Below are the code and all the weights of a small trained network. Each question names an input and a target symbol and asks about switching units off, where a switched-off unit gives its printed mean instead of its output.

import numpy as np


def w(rows, s, z=0):
    codes = np.array(rows[::2]) - 128.0
    scale = np.full(codes.shape[1], s)
    scale[-1] = z or s
    return codes * scale


def norm(h):
    return h / np.sqrt((h * h).mean(-1, keepdims=True) + 1e-5)


def f(y):
    return y / 2 * (1 + np.tanh(0.7978845608 * (y + 0.044715 * y**3)))


def softmax(a):
    e = np.exp(a - a.max(-1, keepdims=True))
    return e / e.sum(-1, keepdims=True)


def log_softmax(a):
    a = a - a.max(-1, keepdims=True)
    return a - np.log(np.exp(a).sum(-1, keepdims=True))


def net(x, mask):
    ids = ['ΘΛΣΩζτφ'.index(c) for c in x.split()]
    T = len(ids)
    res = E[ids] + P[:T]
    u = 0
    for l in range(3):
        r = norm(res)
        for j in range(2):
            rows = slice(2 * j, 2 * j + 2)
            q, k, v = (r @ M[l][rows].T for M in (Q, K, V))
            z = softmax(np.where(np.tri(T) > 0, q @ k.T / 2**0.5, -1e9)) @ v
            o = O[l][rows]
            res = res + np.where(mask[u + j], z, o[:, -1]) @ o[:, :-1]
        u += 2
        y = f(norm(res) @ A[l][:, :-1].T + A[l][:, -1])
        res = res + np.where(mask[u : u + 4], y, B[l][:, -1]) @ B[l][:, :-1]
        u += 4
    return log_softmax(norm(res)[-1] @ U[:, :-1].T + U[:, -1])


Q, K, V, O, A, B = {}, {}, {}, {}, {}, {}
E = w([
[87,129,75,59,154,176,91,148,142,151,99,141],'Θ',
[107,124,181,70,177,187,154,64,128,188,111,170],'Λ',
[94,163,68,100,151,100,146,177,106,160,117,144],'Σ',
[98,118,135,127,193,140,149,73,137,158,165,182],'Ω',
[121,126,122,140,132,151,123,148,94,168,120,134],'ζ',
[95,81,160,152,119,123,121,181,95,109,95,172],'τ',
[169,78,153,161,2,132,63,128,201,42,148,53],'φ',
],0.0094)
P = w([
[90,39,198,93,96,160,193,65,205,167,141,178],'0',
[66,100,10,61,99,110,153,205,123,194,131,172],'1',
[13,52,48,130,144,185,69,186,154,222,219,233],'2',
[101,116,59,86,146,154,146,178,95,195,124,163],'3',
[150,226,159,87,210,134,161,132,68,134,49,150],'4',
[106,173,225,104,203,152,146,127,99,124,7,158],'5',
[221,221,188,146,138,107,143,126,75,74,47,49],'6',
[114,96,140,149,191,197,101,122,139,170,139,147],'7',
[80,77,182,118,172,254,83,154,174,158,109,181],'8',
[91,72,107,126,183,186,127,101,189,254,142,157],'9',
],0.0042)
Q[0] = w([
[230,187,175,185,40,65,145,160,61,67,87,37],'L0H0',
[73,110,138,71,214,175,164,73,104,183,118,220],'L0H0',
[86,106,37,55,81,176,76,253,110,157,67,118],'L0H1',
[208,168,149,134,89,106,99,34,187,43,170,30],'L0H1',
],0.036)
K[0] = w([
[149,66,28,159,3,92,123,190,155,123,217,96],'L0H0',
[135,192,123,94,221,157,166,103,76,191,96,143],'L0H0',
[112,55,237,188,81,110,157,61,173,114,154,153],'L0H1',
[93,210,26,72,210,82,197,120,94,212,146,168],'L0H1',
],0.038)
V[0] = w([
[122,72,27,116,3,121,91,179,197,107,171,79],'L0H0',
[171,105,185,65,53,212,93,57,153,134,98,75],'L0H0',
[96,146,76,109,242,151,129,134,95,171,135,178],'L0H1',
[152,141,120,173,140,178,132,142,84,231,149,101],'L0H1',
],0.04)
O[0] = w([
[149,108,199,170,146,41,55,189,8,117,161,42,2],'L0H0',
[182,165,111,141,12,179,36,185,75,94,79,140,133],'L0H0',
[116,87,64,134,207,145,27,134,103,89,192,188,140],'L0H1',
[91,164,103,38,166,201,108,192,123,127,95,94,123],'L0H1',
],0.014,0.087)
A[0] = w([
[123,130,237,166,157,61,137,119,83,155,115,40,116],'L0N0',
[80,121,209,161,162,106,163,107,180,147,157,81,51],'L0N1',
[111,76,144,108,252,73,135,114,117,139,180,101,6],'L0N2',
[125,151,179,152,76,123,197,101,148,173,110,140,19],'L0N3',
],0.029,0.0017)
B[0] = w([
[135,89,81,60,182,110,175,243,73,147,183,249,176],'L0N0',
[231,196,43,124,148,55,164,183,137,166,133,72,182],'L0N1',
[15,153,158,194,141,241,93,113,30,129,116,224,194],'L0N2',
[140,157,106,154,157,141,196,26,130,175,50,144,255],'L0N3',
],0.014,0.021)
Q[1] = w([
[130,124,3,74,220,203,102,79,163,106,148,222],'L1H0',
[100,122,95,101,180,115,211,89,178,148,149,167],'L1H0',
[180,152,153,138,137,71,139,147,90,161,114,59],'L1H1',
[202,128,209,150,107,48,82,206,30,124,139,59],'L1H1',
],0.041)
K[1] = w([
[116,139,176,119,140,109,192,101,163,142,127,115],'L1H0',
[145,172,150,136,82,114,253,71,217,174,58,93],'L1H0',
[137,125,76,106,129,169,141,108,158,109,160,199],'L1H1',
[136,86,31,68,178,146,65,144,156,88,193,175],'L1H1',
],0.049)
V[1] = w([
[101,146,134,100,77,126,206,100,253,164,100,119],'L1H0',
[223,174,161,183,54,73,159,89,118,157,90,67],'L1H0',
[55,43,176,213,207,86,89,110,54,133,225,176],'L1H1',
[201,93,96,107,90,110,83,63,237,89,176,148],'L1H1',
],0.026)
O[1] = w([
[132,134,168,149,246,97,93,118,160,111,151,139,254],'L1H0',
[113,180,63,148,104,138,89,117,178,67,114,175,63],'L1H0',
[158,89,247,152,166,119,116,140,62,138,70,125,81],'L1H1',
[121,79,103,118,87,95,186,159,128,111,151,196,150],'L1H1',
],0.015,0.036)
A[1] = w([
[159,71,135,87,85,164,110,189,39,149,115,102,31],'L1N0',
[185,86,119,173,90,98,3,116,96,72,152,66,7],'L1N1',
[97,112,146,129,127,71,109,153,129,81,190,121,59],'L1N2',
[112,128,101,156,149,54,168,190,72,158,174,87,81],'L1N3',
],0.03,0.0019)
B[1] = w([
[70,210,101,186,187,135,132,22,68,127,132,121,246],'L1N0',
[122,112,170,113,74,80,181,28,125,2,186,60,216],'L1N1',
[155,152,68,212,171,159,80,96,178,184,165,126,151],'L1N2',
[92,157,146,28,139,205,153,172,130,187,166,212,190],'L1N3',
],0.015,0.014)
Q[2] = w([
[136,76,177,78,177,142,158,170,95,167,113,138],'L2H0',
[104,118,78,89,156,171,209,80,255,154,106,191],'L2H0',
[136,138,135,143,58,111,184,110,139,156,103,110],'L2H1',
[126,108,233,156,250,111,86,99,72,156,107,92],'L2H1',
],0.046)
K[2] = w([
[130,156,61,99,139,148,117,122,145,121,132,155],'L2H0',
[119,127,113,116,160,151,29,177,63,85,161,138],'L2H0',
[92,120,99,119,165,156,75,156,111,108,157,165],'L2H1',
[143,198,107,120,1,164,172,113,147,118,68,112],'L2H1',
],0.055)
V[2] = w([
[94,113,95,139,174,124,83,110,120,74,177,154],'L2H0',
[153,120,80,136,175,135,3,171,80,50,153,137],'L2H0',
[113,86,135,153,168,95,120,184,125,157,143,134],'L2H1',
[168,125,122,72,64,175,172,148,156,157,83,141],'L2H1',
],0.055)
O[2] = w([
[186,108,185,128,107,73,134,131,160,89,84,110,254],'L2H0',
[92,140,190,128,47,99,135,98,255,133,160,108,242],'L2H0',
[99,148,120,124,82,143,113,106,134,71,72,152,132],'L2H1',
[107,126,200,139,190,83,140,179,88,141,112,129,130],'L2H1',
],0.021,0.039)
A[2] = w([
[144,178,165,159,41,59,32,103,97,3,181,15,3],'L2N0',
[117,165,48,112,119,100,171,176,152,130,198,134,136],'L2N1',
[74,168,137,89,102,112,122,176,156,189,193,19,93],'L2N2',
[92,159,81,132,59,161,143,100,157,125,113,117,131],'L2N3',
],0.04,0.005)
B[2] = w([
[195,56,121,89,126,164,106,63,175,198,254,111,190],'L2N0',
[128,165,181,167,94,132,64,138,108,160,127,84,210],'L2N1',
[128,163,111,66,180,143,184,102,122,54,119,61,167],'L2N2',
[164,113,168,89,132,155,145,121,159,130,132,171,252],'L2N3',
],0.029,0.028)
U = w([
[234,43,159,99,102,147,111,65,135,145,246,79,4],'Θ',
[137,166,177,141,79,158,77,252,157,202,138,180,102],'Λ',
[21,126,185,156,105,223,92,46,85,117,82,164,128],'Σ',
[144,45,121,72,158,85,183,186,137,68,118,209,224],'Ω',
[87,191,127,35,162,161,174,164,124,76,101,23,163],'ζ',
[179,208,48,253,175,83,117,66,150,134,113,140,79],'τ',
[73,127,106,176,54,66,174,125,98,132,97,77,177],'φ',
],0.0039,0.0017)

Each question gives the input, a string of symbols that net reads in full, and the target symbol t.
The units are the heads (2 rows each of Q, K, V and O) and the neurons (one row each of A and B). Each row of codes is followed by its name. A weight is (code - 128) times the scale printed after its matrix; where a second scale follows, it is the last column's (O, A, B and U).
mask holds one flag per unit, layer by layer, with each layer's heads first. A switched-off unit (its flag False) gives its mean, the last column of its rows in O or B, instead of its output. The means were averaged over made-up inputs and are rounded, as every weight is.
A unit's drop is (log p(t) with every unit on - log p(t) with that unit switched off) / (log p(t) with every unit on - log p(t) with every unit switched off).
The circuit of an input: a set's keep is (log p(t) with only the set's units on - log p(t) with every unit switched off) / (log p(t) with every unit on - log p(t) with every unit switched off). Starting from the 12 units with the biggest drops (on a tie, the unit counted first), units are removed one at a time, each time the one whose removal leaves the highest keep (on an exact tie, the one counted first), for as long as the keep stays at least 0.8.
circuit, biggest first: the units of the circuit, biggest drop first
k most important neurons: the k neurons with the biggest drops, biggest first
top k neurons in layer l: the k neurons of layer l with the biggest drops, biggest first
which heads matter: for each layer, one digit per head in row order, 1 if its drop is at least 0.15 and else 0, layers parted by /
drop when u is switched off: that unit's drop, to one decimal
input Λ Θ ζ τ, target Λ: which heads matter => 10 / 01 / 01
input Σ τ Ω τ, target Σ: which heads matter => 11 / 01 / 01
input Θ τ Ω, target Θ: circuit, biggest first => (L0H0, L2N0)
input Σ ζ Λ, target Σ: 2 most important neurons => (L1N0, L2N0)
input ζ Ω Ω, target ζ: circuit, biggest first => (L0H1, L2N2, L0H0, L2N0)
input τ Ω Λ Θ, target τ: which heads matter => 01 / 10 / 10
input Σ Σ Σ, target Σ: circuit, biggest first => (L0H0, L0N2, L2H1, L1H1)
input ζ Ω Σ, target ζ: circuit, biggest first => (L0H1, L2N2, L0H0, L2N0)
input Σ Ω Σ Ω, target Σ: which heads matter => 11 / 11 / 01
input Σ Λ Ω, target Σ: which heads matter => 11 / 11 / 00
input Θ τ Ω τ, target Θ: which heads matter => 10 / 00 / 00
input Λ Ω Λ Σ, target Λ: which heads matter => 10 / 01 / 01
input τ Λ τ Λ, target τ: which heads matter => 01 / 10 / 11
input Ω ζ Ω φ, target Θ: which heads matter => 11 / 00 / 00
input τ Ω Ω, target τ: which heads matter => 11 / 10 / 10
input Ω τ τ, target Ω: top neuron in layer 0 => (L0N3)
input Ω τ Ω, target Ω: top neuron in layer 1 => (L1N0)
input Σ Σ ζ Θ Θ, target Σ: 2 most important neurons => (L0N2, L1N0)
input τ Λ ζ Λ Σ Θ Σ, target Λ: which heads matter => 11 / 00 / 00
input τ Ω Σ, target τ: top neuron in layer 2 => (L2N1)
input Σ ζ ζ, target Σ: which heads matter => 11 / 11 / 01
input Ω τ Ω τ, target Ω: which heads matter => 01 / 11 / 11
input τ Λ Ω, target τ: top 2 neurons in layer 2 => (L2N1, L2N0)
input τ Σ Σ Ω Θ Σ, target τ: top 2 neurons in layer 0 => (L0N3, L0N1)
input Λ Λ τ, target Λ: top 2 neurons in layer 2 => (L2N1, L2N0)
input Λ Ω Θ Ω, target Λ: drop when L1H1 is switched off => 0.3
input Ω Ω Θ, target Ω: drop when L1H1 is switched off => 0.2
input ζ Ω Θ, target ζ: drop when L0N3 is switched off => 0.1
